The rows lie along a hidden order. The number after each row says roughly how far along it the row is, from 0 to 20. A new part has a new order.
[  1   2   1  29  -8  15  -5 -35 -20  -4 -18  -1   2   8 -14   4 -28   9
   2 -18   9  -2   6  10  -6 -42 -14   4  -1 -11   1   4  -8  -2   4 -19
   3  -2 -10 -18   4 -50  -4  49 -62  -5  12  17 -15  -6  -2   0   2 -10
  -7 -26   5   5  -2]	1
[ -7  -5   7 -29  -6   4   5  36  12  -2   6   4   0 -10   1  14  12  -4
  -7 -11 -11 -16  -1  12  -8 -19   2  17   0 -14  -1  41   3   4  -2  14
  -5 -14 -14 -30  -2 -20 -26 -16 -12   7  32 -18 -15 -10   4   3   8 -36
  49  18 -16  12 -22]	19
[-11  -6   1   2   1  -5  -8  29   2   3  -4  -2  -3   4 -10   5 -22   8
 -18  -8  -2  -6  -3  -4  -4 -19 -13  -7   6 -16  -4  -7  -6   4   2 -14
  -9   0  -9   4   5 -30   1  13 -34 -19   5  -6  -6  -4   4  -4  13   2
   7  21 -11   6 -15]	11
[  4   0   2  17 -10  16 -17 -21 -25  -4 -19   0  -2  16 -12  -3 -18   6
 -19 -13  10  -8   7  21  -1 -27   4   7   0   3   2   1  -7  -5   6  -7
  -4   3   1 -29   2 -48   5  63 -57  -1   5  11  -9  -4 -12   4   5  -4
  -8 -41   7   0  21]	5
[ -9  -2   2  -5  -1   0  13  19  13   0   4   1   1  -5   2   9   5   1
   3  -8  -8  -5   0  -5  -7  -8 -15   0  -1 -19  -3  14   0   6  -1  -8
  -1  -9 -17   5   0 -12 -17 -16   0  -2  22  -3 -10  -7  10  -2   6 -15
  25  31  -7   9 -29]	15
[ -1   3  -3  34  -7  10   3 -29 -15  -4 -14  -1  -5  12  -7  -2 -19   9
   3 -11   6   5   4   1  -6 -19 -18  -5  -3 -13  -1 -14  -8  -2   6 -22
   3  -1  -6   2   2 -31  -1  38 -27  -5   3  23  -9  -2   0  -2   0   8
 -17 -17  14   2   1]	0
[-12  -4   7 -11   6   7  19  33  18   4   8   2   0   3  12   4  39  -1
 -24  -7  -9 -18  10 -13  -3  31  -4   1  -9 -11  -4  26   7   9  -1  -5
 -10  -5 -21  15   3  -3  -9   9  29   7  26 -11  -4 -14   2   4   9 -14
  41  45  -3   6 -22]	17
[  4   2   1   2  -7  13   0  -2  -9  -4  -2   3   0   9   5  -5  14  -1
 -11   1   2  -2   5  11  -2   7  10   5  -6   4   1   0  -1  -4   3   7
  -4  -1   5 -12  -4  -6  -2  23  12   9   3   8  -2  -1  -8   4  -1   1
   3 -21  12  -3  17]	7
[ -9  -5   5 -25   1  -4   8  34  19   2   9   1  -1 -12   1  12  11  -4
  -1  -7 -10 -10  -2  -2  -4  -5  -4   8   2 -13  -2  31   4   6  -4   7
  -3 -10 -14  -6   0  -7 -17 -27  -2   2  22 -20  -7  -7   8   1   6 -26
  38  34 -18   9 -27]	16
[  3  -2   0  -6  -7   3 -19  10 -12  -3  -6   1  -3   6  -4  -3 -11   1
 -15   1   3  -4  -2  19   1  -9  13   5   4   6   1  -5  -4  -5   3   9
  -7   2  12 -23  -1 -15   5  24 -17  -3  -5  -2  -1   3  -9   3   4   4
  -5 -26  -1  -3  21]	5
[  4   2  -2  26  -6   8 -12 -33 -20  -3 -16  -2   1   6 -16   0 -32   7
   4 -12  10   3   3   9  -2 -35  -8   2   3  -3   2  -7  -8  -4   4 -14
   4   2  -1 -17   4 -39   4  39 -54  -7   0  15  -8   0  -4  -1   0   0
 -20 -28   4   1   8]	1
[ -2  -2   5 -25   1   1  12  25  18   1  12   3  -3  -8  10   6  31  -7
  -2  -1 -10  -9   2   0  -1  13   7  10  -4  -3  -1  29   5   5  -4  15
   0  -8  -8  -6  -3   9 -15 -22  25  12  18 -15  -4  -6   3   3   1 -22
  36  22  -8   5 -13]	17
[  4  -4   4 -21  -7   2 -27   6 -12  -2  -7   0  -2  -5 -15   6 -25  -2
 -13  -9   4 -13  -3  28   2 -38  16  18   9   8   4  23  -2  -4   0  15
  -2  -1   5 -47   2 -37  -1  16 -58  -2   5 -15  -6   0  -7   4   5 -22
  12 -25 -17   3  12]	6
[-13  -2   1   1  -8   6  16  40  11  -3   3   3   0   5   5   9   8   5
  -6 -11 -11  -6  -1  -1 -14 -11 -20  -2  -4 -31  -6   5  -4   5   3  -6
  -8 -14 -15   2  -3 -22 -26  -8  17  -3  26   4 -15  -7   9  -3  10  -8
  27  25  -1  11 -30]	17
[  4   4  -2  34   2  10  -2 -47 -17   0 -14  -2 -10  14  -7  -8 -11   7
  -3  -6  12   2   9  -6   3   0  -7  -8  -4   5   2  -9  -4  -2   4 -20
   3  10  -2   9   5 -18  16  50 -26  -3  -8  19   1  -2  -7   1  -3  13
 -25 -21  15  -5  15]	0
[ -1  -3   7  -7  -7  12 -10   5 -10  -2  -8   2   0   6  -8   5  -1   1
 -22 -16   1 -18   7  18  -2 -19   6  14  -1  -2   1  27  -1   0   2   2
  -7  -3  -8 -31   3 -44  -5  45 -46   4  20  -7 -12  -9  -8   6   9 -23
  26 -12  -5   6   7]	9
[ -9  -4   3  -8   1  -5   8  23  14   2   4   0  -2  -9  -5  12  -4   1
   6  -9  -8  -5  -2  -5  -6 -18 -14   2   2 -18  -3  16   0   6  -2  -5
   0  -8 -15   0   2 -16 -15 -24 -12  -4  17  -9  -9  -5  11  -3   5 -16
  23  31 -14  10 -29]	14
[-13  -7   8 -19  -1   8   2  49   9   2   2   3   0  10   6   3  33   1
 -43 -10  -8 -26   8   2  -5  19   2   3  -6 -11  -5  22   3   6   2   0
 -18  -4 -15  -6   3 -28  -9  30   3   3  24 -16  -8 -14  -5   6  16 -15
  48  26  -6   7  -9]	20
[  8   0   6 -10  -3  11  -4 -20  -7  -2  -4   2  -2  -3  -5   4   5  -5
  -1  -9   3 -10   6  16   1 -11  12  18  -2  10   6  35   4  -2  -2  10
   2  -3  -4 -31   1 -20  -4  22 -45  15  18  -6  -7  -6  -6   7  -2 -27
  19 -20  -3   2  10]	7

[ -4   9   9  -8  -2 -10  15  -6 -10   7  -5 -12 -11  -4  -5  -3  17  -2
 -11  11  -5 -16  -2  -8   9   0  -5 -14  -3  14 -15   3  -8   1 -27  14
  -1   4   9   3  18  -1 -21  -4]	3
[-13  23 -13   5  -1 -13   4  -8  -1   1  -1  -1  -6  -8   7  12   9   4
 -13   1 -15 -12 -16  -1  -6   2 -13   4  -3   6 -14  -5   2  -1  28   9
   0 -39  -2  13   7   2   8   6]	1
[  0  -8  10  -9  -3  11  -1   1   1  -2  -4  -1   2   5  -1   1  -7   0
   5  10   2  13   8   6   5  -7  -3  -5   3 -12  18  -3  -4   9  -5  -6
   2  12   3  15 -17   4  13  -6]	14
[-23  16   3  -4  -3  -5  18  -5  -8  -3   3 -10 -10 -10  20  20  -1   1
 -10  16 -12 -20 -25   2  11  -6 -22 -12  -1   1 -18 -13  -4   4  23  11
  -3 -39  12   5  18  -1   1   3]	5
[-17   8   8   2  -1  -5  -3  -7   4  -3  -3   6   3   1   8   9   0  -2
   3   2  -1   2  -4   4  -5  -2  -8  15   2 -11  -1  -2   1   2  20   2
  -8  -2   1  11 -19   7  16   1]	12
[-25  -2  19   1  -3   4   1   5 -12 -12   1  -9  -7  -7   8   7  -3   0
   1  13 -15  -5 -13   0  11  -9  -5 -38  -2   3  -9  -9 -10  10   8   7
  11  -9   8   7  17   1  -2  -7]	10
[ -3  10   2 -12   4  -1   5  -6  -9   4  -3   4   3  -4   4 -12   8  -4
  -9  -8  -1  -3 -10 -10   8  -5  -8  -5  -1   0 -14  -3   0   4   0   4
   2  14   5  12   6   1  -4   1]	7
[ 11 -13  -2  -2   0  13  -9   9   6  -1   4   8   9   2   5 -10  -9   1
   4   1   1  11   1   0  -1  -3   2  10   2 -17  12  -4   2   8  11 -12
  -8   6  -5  12 -21   0  11   0]	15
[  3 -12  -2  -1  -2   8 -10   0   5   4   1  12  10   3   2  -6  -8   0
   4  -1  10  15   6  -2  -4   0   0  22   5 -15  13  -9   5   1   1  -9
 -13  17  -2  10 -28   2  15   0]	16
[  5   1  11  -2  -1   2   4  -3  -5  -4  -4  -8  -7   2  -4   2   5   3
   7  13  -2  -6  10   6   4  -2  -5 -10  -3   1   4  -8  -6  10  -9   2
  10  10   3  12   4   1  -3  -3]	13
[  2  12   9 -11   4   1  12 -14  -9  -1 -11 -11  -6   1  -5  -4  14   3
  -6   3   2  -9   4   6   7  -2 -10 -16   0  -4  -5 -11   1   8  -9   6
   8  17   6  24   4   4 -10  -1]	10
[  9  -6  -3   9  -2   5  -7   1   6  -4   2   9   7   4   1  -4  -1   5
  12  -3   7   5   9  12  -9   9   0  12   6 -16  12 -11  10  -4  16 -10
   0  10  -9  17 -34   3  14   3]	20
[-16   0   3  -2   1   2 -21   9  -5  -1   3   2   4  -9  11  -6 -11  -5
  -7  -4 -13   3 -18 -16   8 -10   2 -18  -4   4  -7   0  -4   5   7   6
   3  -3   4 -12  29  -5   0  -1]	8
[ 11 -14  12  -6  -1  12   3   3   1  -5   0  -2  -1   8  -4  -6  -4   3
  12  11   8   6  13  13   0  -1   5 -11   5 -16  16  -4  -2   5 -12 -11
   5  13   3  20 -20   3   2  -5]	20
[ 17  -9   5   2  -6  -2  10  -3   3  -2  -3  -7 -10  10 -10   8   5   6
  10  25   9  -7  23   8   0   7  -4   8   6  -4  21   0  -3  -6  -9  -6
  12   7   1  32 -24   7  13  -2]	18
[ -6   0  16  -4  -7   5  19  -1 -15  -4   3 -13 -12  -2  -3  -1   7   2
   0  17 -10 -16  -3   2  16  -2  -3 -35  -1   5  -4  -3 -10   7 -18  10
  15   4  10  23  21   1 -12  -7]	11
[-26  18   4  -3   0 -14  10  -7  -9   6  -9 -18 -17  -3  -4  12   6   0
  -9  22  -9 -16  -7  -4   7  -1  -7   7  -6  22 -19   7 -16   2  -7  17
   0 -19   0  -9  29   0 -16  -1]	0
[-22   6  19  -3  -4  10   6   1 -16 -11   1 -13 -10  -6   0  -2   4   6
  -1  13 -14 -11 -12   2  13  -7  -2 -52  -2   1 -14  -9 -11  13 -10  11
  12  -4   9  17  36  -1 -14 -10]	9
[ -7  -6   6   8  -4  -1  -9   6  -6  -1   5  -6 -10  -4  -4   6  -8  -1
   8   5   4  -5   6  -1   6   1   4 -14  -3  16  14   6  -6 -10 -11   7
  20  -3  -1 -14  18  -4  -4  -4]	14
[  3 -11   7  -1  -2   8 -15  10   7  -3   4   8   6   1   4  -2 -11  -4
   9   4  -3  14   1  -2  -1  -7   5  -6  -2  -6  15   2  -5   2   7 -11
   7  -2  -2   1  -9   0  12  -6]	15
[ -4   1  10 -11  -3  -2  19 -10  -8   3  -5 -10  -8  -1  -7   0  15  -3
  -3   2   4  -8   5  -3  14  -3  -4 -30  -3  16  -6   4  -1   3 -27  15
   6  25  12   4  18  -1 -14  -5]	7
[ 20   5   0  -7   0  -6  17 -15   1   5 -10  -7  -8   7  -7  -1  19   4
   2   2  16  -7  21  11  -2   8  -8 -19   2   2  10   0   6  -7 -16  -2
   8  18   3  30 -26   7  -1   4]	13
[ 10   5   9  11   2   1  -4  18  -4 -14  12   3  -7  -3   9  -3   4   1
   5  12 -23  -6 -11   2  -2  -3   2  -5  -5  -4 -14 -13  -8   6  20 -11
   5 -24  -7  16  12   0   1   3]	13
[  2  -5  -4  -6   1   1  -8   2   7   1   2  11  12   3   6  -8  -8  -5
   1   1  -1  13  -5  -5  -3  -3   2   8   2 -13   3   1   2   5  12  -9
 -16   9   1   4 -19   1  13   1]	12
[  9 -10   7   1  -3  15   1   6   2  -5   6   6   6   0   3  -7  -4   3
   8  -1   0   8  -3   9  -1  -2   0 -11   2 -20  -5  -7   3   7   5 -12
  -1   7  -4  19 -15   0   6  -3]	17
[ -6  16   7   4   4 -12  20   7  -9 -10   8 -11 -19  -7   3   5  11  10
  -3  11  14 -30 -11  10   9   1  -3 -33  -8   9 -27 -11  -9   7   0   1
  17 -40  -9   9  41  -3 -30   1]	6
[-10   0   5  11  -1   1   0   3   2 -10   4   2  -2   2  11   7  -7   3
   2  12 -11   0 -11  12  -7   0  -8  15   5 -30  -1 -11  -2   5  38 -12
  -8 -20   0  26 -22   8  18   4]	16
[  5   8   7   2   0   0   9  -5  -2  -4  -4  -9 -12   0  -4   3  10  10
   0  23  -4 -12   6   9  -3   4  -8  -8   3  -5   3  -9  -3   2  -1   0
   9  -9   0  28 -12   4  -5  -1]	13
[-17  10  11 -10   2  -2   6  -2 -10  -3  -1  -6  -2  -7   7  -1   4  -5
  -6   1  -8  -8 -14 -11   9  -7  -7 -16  -3   1 -15  -8  -7   6   3   7
   4   7   9   4  18   0  -6   0]	8
[ 12   7  -2  -2   2  -4   8 -10  -3   4  -5  -8 -10   0  -6   5   5   6
   0  -4  12 -11  13   8  -1   6  -6  -4  -1   8   4   0   4  -5 -11   2
  11   0  -1   5   0   1 -12   1]	12
[-10   8  -4  -9   0   1   0  -6   4   3  -5   2   5  -1   2   2  -1  -1
  -3   2   6   4  -3   0   1  -2  -9  16   3 -12   2   0   2   2   6  -2
  -8  10   1  14 -20   4  12   1]	11
